Below are the code and all the weights of a small trained network. Each question names an input and a target symbol and asks about switching units off, where a switched-off unit gives its printed mean instead of its output.

import numpy as np


def w(rows, s, z=0):
    codes = np.array(rows[::2]) - 128.0
    scale = np.full(codes.shape[1], s)
    scale[-1] = z or s
    return codes * scale


def norm(h):
    return h / np.sqrt((h * h).mean(-1, keepdims=True) + 1e-5)


def f(y):
    return y / 2 * (1 + np.tanh(0.7978845608 * (y + 0.044715 * y**3)))


def softmax(a):
    e = np.exp(a - a.max(-1, keepdims=True))
    return e / e.sum(-1, keepdims=True)


def log_softmax(a):
    a = a - a.max(-1, keepdims=True)
    return a - np.log(np.exp(a).sum(-1, keepdims=True))


def net(x, mask):
    ids = ['ΛΞΠΣΩδζητψ'.index(c) for c in x.split()]
    T = len(ids)
    res = E[ids] + P[:T]
    r = norm(res)
    for j in range(2):
        rows = slice(2 * j, 2 * j + 2)
        q, k, v = (r @ M[0][rows].T for M in (Q, K, V))
        z = softmax(np.where(np.tri(T) > 0, q @ k.T / 2**0.5, -1e9)) @ v
        o = O[0][rows]
        res = res + np.where(mask[j], z, o[:, -1]) @ o[:, :-1]
    y = f(norm(res) @ A[0][:, :-1].T + A[0][:, -1])
    res = res + np.where(mask[2:10], y, B[0][:, -1]) @ B[0][:, :-1]
    return log_softmax(norm(res)[-1] @ U[:, :-1].T + U[:, -1])


Q, K, V, O, A, B = {}, {}, {}, {}, {}, {}
E = w([
[116,159,124,241,146,39],'Λ',
[137,136,58,131,116,76],'Ξ',
[121,135,91,143,60,45],'Π',
[191,86,196,169,102,145],'Σ',
[174,176,149,170,198,55],'Ω',
[175,116,63,132,178,27],'δ',
[158,79,49,141,159,91],'ζ',
[129,216,122,78,192,211],'η',
[4,221,144,133,83,136],'τ',
[67,80,186,221,165,93],'ψ',
],0.022)
P = w([
[126,181,78,249,158,141],'0',
[137,140,105,194,125,112],'1',
[144,122,121,172,119,102],'2',
[143,106,129,146,113,91],'3',
[144,90,140,118,110,88],'4',
[147,95,153,87,116,87],'5',
[148,79,163,61,96,90],'6',
[145,82,180,30,110,86],'7',
[152,110,145,45,115,89],'8',
],0.012)
Q[0] = w([
[147,117,133,133,124,108],'H0',
[146,106,150,119,108,112],'H0',
[111,113,145,110,128,101],'H1',
[116,125,155,138,137,252],'H1',
],0.024)
K[0] = w([
[131,118,190,75,159,163],'H0',
[162,152,200,130,70,160],'H0',
[64,114,172,120,138,120],'H1',
[185,176,3,212,123,70],'H1',
],0.013)
V[0] = w([
[254,114,196,141,119,177],'H0',
[184,71,168,75,109,159],'H0',
[29,63,182,179,154,73],'H1',
[230,118,154,137,122,59],'H1',
],0.0087)
O[0] = w([
[159,188,71,201,135,192,136],'H0',
[128,208,51,226,141,86,3],'H0',
[2,163,104,187,207,64,243],'H1',
[133,125,122,161,184,208,141],'H1',
],0.0093,0.0041)
A[0] = w([
[150,139,86,174,69,104,254],'N0',
[103,59,118,84,67,108,88],'N1',
[75,237,199,123,101,148,191],'N2',
[48,179,114,133,3,174,212],'N3',
[203,114,140,139,82,108,18],'N4',
[62,94,188,81,113,100,103],'N5',
[31,126,121,185,152,115,74],'N6',
[110,163,238,100,197,182,185],'N7',
],0.013,0.0043)
B[0] = w([
[100,207,127,100,111,142,254],'N0',
[93,123,77,144,137,150,227],'N1',
[190,122,150,58,98,49,204],'N2',
[172,133,146,120,104,11,175],'N3',
[56,129,150,26,218,145,174],'N4',
[135,168,78,143,100,158,248],'N5',
[99,116,181,88,141,207,253],'N6',
[199,71,148,63,39,157,236],'N7',
],0.011,0.0057)
U = w([
[67,105,174,148,118,175,100],'Λ',
[94,63,8,112,151,213,4],'Ξ',
[47,140,28,98,69,183,195],'Π',
[171,193,86,202,104,175,182],'Σ',
[182,109,134,100,82,167,190],'Ω',
[207,101,167,144,209,64,26],'δ',
[155,88,70,127,181,76,174],'ζ',
[138,154,130,18,75,120,122],'η',
[107,116,89,157,5,17,148],'τ',
[32,150,163,128,159,116,167],'ψ',
],0.011,0.0021)

Each question gives the input, a string of symbols that net reads in full, and the target symbol t.
The units are the heads (2 rows each of Q, K, V and O) and the neurons (one row each of A and B). Each row of codes is followed by its name. A weight is (code - 128) times the scale printed after its matrix; where a second scale follows, it is the last column's (O, A, B and U).
mask holds one flag per unit, heads first, then neurons. A switched-off unit (its flag False) gives its mean, the last column of its rows in O or B, instead of its output. The means were averaged over made-up inputs and are rounded, as every weight is.
A unit's drop is (log p(t) with every unit on - log p(t) with that unit switched off) / (log p(t) with every unit on - log p(t) with every unit switched off).
The circuit of an input: a set's keep is (log p(t) with only the set's units on - log p(t) with every unit switched off) / (log p(t) with every unit on - log p(t) with every unit switched off). Starting from all 10 units, units are removed one at a time, each time the one whose removal leaves the highest keep (on an exact tie, the one counted first), for as long as the keep stays at least 0.8.
units of the circuit, in order: the units of the circuit, biggest drop first
k most important neurons: the k neurons with the biggest drops, biggest first
which heads matter: for each layer, one digit per head in row order, 1 if its drop is at least 0.15 and else 0, layers parted by /
input Ξ Ξ ζ Ω τ Σ Π ζ Ξ, target Σ: units of the circuit, in order => H0; H1
input Ξ Ξ Λ Σ δ Λ, target Σ: units of the circuit, in order => H0
input Ξ Ξ ζ ζ Λ Ω ζ Ξ Ω, target Ω: units of the circuit, in order => N7; H1
input ζ Ω Λ, target Λ: units of the circuit, in order => N6; H1
input τ η δ δ Λ, target η: units of the circuit, in order => H1; N4
input τ δ δ η Ω Ω τ Ξ, target τ: units of the circuit, in order => H1; N6
input η Ξ Λ, target ψ: 2 most important neurons => N4; N7
input η η δ ψ η ψ Ξ, target ψ: units of the circuit, in order => H1; N7
input ψ Λ τ, target η: which heads matter => 10
input Λ δ η δ δ, target η: which heads matter => 01
input Σ ψ Ω Π, target ψ: units of the circuit, in order => H1; N6
input Ξ δ Λ δ Ω Ξ, target ζ: 4 most important neurons => N6; N5; N0; N7
input Ω Ξ Ω, target Ω: which heads matter => 11
input ψ Λ Σ Σ ζ Ξ, target Σ: which heads matter => 10
input Ω η Ξ τ δ Π ζ, target τ: which heads matter => 01
input Ω Ξ δ Π ψ δ δ ζ, target ψ: units of the circuit, in order => H1
input Ξ ψ ψ τ Π Π Ξ τ δ, target τ: 2 most important neurons => N6; N4
input Π Σ Ξ ζ Ω, target Σ: which heads matter => 10
input Ξ Λ Ξ Ξ δ η ψ Ω, target ψ: which heads matter => 11
input Σ η Ξ ζ Π, target η: 3 most important neurons => N4; N0; N5
input Σ η Σ Ξ τ Ξ Ξ, target τ: units of the circuit, in order => H1
input Π Ξ Ξ Π, target Π: which heads matter => 11
input Ω ψ ψ δ, target ψ: which heads matter => 01
input Π Λ Λ, target Λ: which heads matter => 10
input δ τ Ω Ω, target τ: 3 most important neurons => N6; N4; N5
input δ Ω Λ Ω Π, target Π: 2 most important neurons => N1; N2
input Π ψ τ, target η: most important neuron => N6
input Λ Λ δ Λ Π Ξ Ξ, target Π: 2 most important neurons => N5; N1
